The rows lie along a hidden order. The number after each row says roughly how far along it the row is, from 0 to 20. A new part has a new order.
[ 27.8   5.5  13.9  -0.4   9.8  16.5 -12.2 -17.4   2.3 -12.7  10.8   2.3
   1.4  24.1  -1.0  -6.8   9.2  39.7] -> 20
[ 32.5   4.1   7.2   1.7  17.4  12.5 -12.9 -25.3   4.5 -11.2  13.8  16.2
  -1.8  17.5  -0.4  -6.1   9.1  13.2] -> 11
[ 36.9   4.5  16.0   3.2  17.6  10.8  -9.9 -17.2   0.4 -15.3  13.1  24.1
  -0.3  13.4  -2.9  -4.9   5.7  28.6] -> 8
[ 38.6   2.6  16.3   2.8  14.6  11.8  -9.3 -21.2   0.8 -13.7  21.4  17.0
  -2.0   8.7  -0.1  -4.8   9.1  47.0] -> 0
[ 42.7   1.9   2.6   2.7   0.0   7.6  -7.1 -15.0   2.4 -11.6  42.6  22.3
  -3.3   9.7  -1.8  -5.6   4.2  35.9] -> 11
[ 41.9  -4.2   5.4   5.4  11.5  12.1 -10.0 -19.2   1.8 -14.3  33.1  31.8
  -0.8   4.1   0.4  -4.4   6.4  45.2] -> 15
[ 31.9   4.1  10.6  -3.4  21.8   4.3  -7.5 -37.8   1.4  -1.8  23.1  49.3
  -2.9   3.5   3.8  -2.1   8.1  46.0] -> 9
[ 50.0   5.7  19.2   6.9  23.5  15.6  -9.7 -23.0   2.7 -11.4  19.6  21.3
  -5.6  16.5   1.4   2.9   7.4  31.6] -> 12
[ 40.6  -0.7   0.1   1.9  10.9  14.0 -13.0 -13.0   3.0 -14.2  24.7  16.4
  -3.2  19.8  -3.1 -10.1   9.6  26.5] -> 14
[ 21.1  12.6   0.3   5.6  34.6   7.4  -8.1 -35.9   1.2  -2.8 -16.7  21.7
  -3.8  20.5  -1.1   5.6   7.0  22.8] -> 13
[ 36.8   4.3  20.9  -5.2  13.0   1.2  -7.5 -22.8  -1.1  -8.1  13.5  48.2
  -4.0   5.3  -0.9  -0.4   8.0  69.5] -> 1
